Below is a small trained network, with its code and all its weights. Each question gives an input and a target symbol and asks what happens when units are switched off, that is, made to give their printed mean instead of their output.

import numpy as np


def w(rows, s, z=0):
    codes = np.array(rows[::2]) - 128.0
    scale = np.full(codes.shape[1], s)
    scale[-1] = z or s
    return codes * scale


def norm(h):
    return h / np.sqrt((h * h).mean(-1, keepdims=True) + 1e-5)


def f(y):
    return np.maximum(y, 0)


def softmax(a):
    e = np.exp(a - a.max(-1, keepdims=True))
    return e / e.sum(-1, keepdims=True)


def log_softmax(a):
    a = a - a.max(-1, keepdims=True)
    return a - np.log(np.exp(a).sum(-1, keepdims=True))


def net(x, mask):
    ids = ['αγεθλμξπτψ'.index(c) for c in x.split()]
    T = len(ids)
    res = E[ids] + P[:T]
    r = norm(res)
    for j in range(2):
        rows = slice(2 * j, 2 * j + 2)
        q, k, v = (r @ M[0][rows].T for M in (Q, K, V))
        z = softmax(np.where(np.tri(T) > 0, q @ k.T / 2**0.5, -1e9)) @ v
        o = O[0][rows]
        res = res + np.where(mask[j], z, o[:, -1]) @ o[:, :-1]
    y = f(norm(res) @ A[0][:, :-1].T + A[0][:, -1])
    res = res + np.where(mask[2:18], y, B[0][:, -1]) @ B[0][:, :-1]
    return log_softmax(norm(res)[-1] @ U[:, :-1].T + U[:, -1])


Q, K, V, O, A, B = {}, {}, {}, {}, {}, {}
E = w([
[173,107,42,138],'α',
[112,3,135,3],'γ',
[139,101,91,169],'ε',
[183,39,94,99],'θ',
[138,151,84,113],'λ',
[162,142,81,142],'μ',
[155,152,130,107],'ξ',
[98,139,99,108],'π',
[169,163,104,93],'τ',
[144,63,132,184],'ψ',
],0.02)
P = w([
[64,207,85,150],'0',
[16,56,24,66],'1',
[106,192,120,134],'2',
[75,47,94,63],'3',
[131,177,131,139],'4',
[76,32,104,56],'5',
[161,157,148,140],'6',
[78,5,93,67],'7',
[164,153,154,139],'8',
],0.011)
Q[0] = w([
[142,144,213,161],'h1',
[128,168,182,122],'h1',
[151,11,40,37],'h2',
[101,209,229,189],'h2',
],0.013)
K[0] = w([
[82,139,207,155],'h1',
[103,204,123,85],'h1',
[247,111,157,150],'h2',
[16,95,136,83],'h2',
],0.013)
V[0] = w([
[124,219,108,50],'h1',
[165,120,101,242],'h1',
[109,32,135,254],'h2',
[65,85,75,153],'h2',
],0.0086)
O[0] = w([
[254,126,224,124,193],'h1',
[166,118,165,130,150],'h1',
[243,141,182,155,3],'h2',
[183,27,151,126,155],'h2',
],0.0091,0.0039)
A[0] = w([
[133,81,89,137,55],'n1',
[102,152,132,140,30],'n2',
[91,65,170,110,131],'n3',
[120,78,104,159,125],'n4',
[152,122,105,118,143],'n5',
[105,113,73,53,139],'n6',
[107,174,83,206,67],'n7',
[79,66,107,249,143],'n8',
[140,117,98,161,167],'n9',
[121,91,117,105,90],'n10',
[76,205,228,157,251],'n11',
[158,118,169,88,64],'n12',
[164,157,137,201,147],'n13',
[82,90,220,185,33],'n14',
[159,102,96,87,98],'n15',
[95,117,206,65,133],'n16',
],0.014,0.0032)
B[0] = w([
[144,84,170,138,183],'n1',
[146,106,168,222,129],'n2',
[247,78,16,131,161],'n3',
[160,147,181,128,182],'n4',
[100,199,142,129,182],'n5',
[122,126,153,185,254],'n6',
[133,63,130,115,160],'n7',
[125,219,169,107,197],'n8',
[120,93,123,84,178],'n9',
[107,85,160,127,169],'n10',
[203,53,174,105,140],'n11',
[116,108,134,111,163],'n12',
[2,105,90,87,169],'n13',
[111,191,115,233,134],'n14',
[122,155,140,177,209],'n15',
[88,49,86,172,157],'n16',
],0.009,0.0085)
U = w([
[213,121,11,190,57],'α',
[151,52,110,98,97],'γ',
[62,116,191,85,159],'ε',
[185,53,153,187,76],'θ',
[139,149,106,194,166],'λ',
[85,114,56,80,146],'μ',
[206,68,197,111,96],'ξ',
[101,85,150,219,82],'π',
[217,161,122,93,255],'τ',
[149,128,178,225,132],'ψ',
],0.013,0.0042)

Each question gives the input, a string of symbols that net reads in full, and the target symbol t.
The units are the heads (2 rows each of Q, K, V and O) and the neurons (one row each of A and B). Each row of codes is followed by its name. A weight is (code - 128) times the scale printed after its matrix; where a second scale follows, it is the last column's (O, A, B and U).
mask holds one flag per unit, heads first, then neurons. A switched-off unit (its flag False) gives its mean, the last column of its rows in O or B, instead of its output. The means were averaged over made-up inputs and are rounded, as every weight is.
A unit's drop is (log p(t) with every unit on - log p(t) with that unit switched off) / (log p(t) with every unit on - log p(t) with every unit switched off).
The circuit of an input: a set's keep is (log p(t) with only the set's units on - log p(t) with every unit switched off) / (log p(t) with every unit on - log p(t) with every unit switched off). Starting from the 12 units with the biggest drops (on a tie, the unit counted first), units are removed one at a time, each time the one whose removal leaves the highest keep (on an exact tie, the one counted first), for as long as the keep stays at least 0.8.
units of the circuit, in order: the units of the circuit, biggest drop first
most important unit: the unit with the biggest drop
k most important neurons: the k neurons with the biggest drops, biggest first
which heads matter: for each layer, one digit per head in row order, 1 if its drop is at least 0.15 and else 0, layers parted by /
drop of u: that unit's drop, to one decimal
input θ τ ψ λ α μ, target θ: which heads matter : 01
input λ ξ θ τ, target ψ: units of the circuit, in order : (n6; h2; n15; h1)
input τ μ ψ γ λ π, target ξ: which heads matter : 01
input τ θ θ τ, target ψ: which heads matter : 01
input α ε γ ψ π τ, target θ: which heads matter : 01
input τ π λ μ μ λ, target π: which heads matter : 00
input τ ψ π, target π: which heads matter : 01
input γ μ ψ μ τ α α ξ, target θ: which heads matter : 00
input τ μ ξ, target ξ: most important unit : h1
input α ε α μ α μ, target θ: which heads matter : 00
input λ α ε, target ε: 2 most important neurons : (n13; n8)
input γ ψ μ τ, target π: units of the circuit, in order : (n6; n15)
input ε α τ γ ξ π τ α, target μ: which heads matter : 01
input λ α τ τ ε, target ε: which heads matter : 00
input ε τ μ μ, target π: most important unit : n6
input τ τ ε ε, target ξ: 2 most important neurons : (n8; n4)
input μ τ τ ξ π, target π: drop of n6 : 0.4
input α μ τ ε, target μ: drop of n3 : 0.1
input ξ λ γ μ ψ τ, target τ: drop of n11 : 0.0
input μ μ τ τ τ θ, target μ: units of the circuit, in order : (h2)
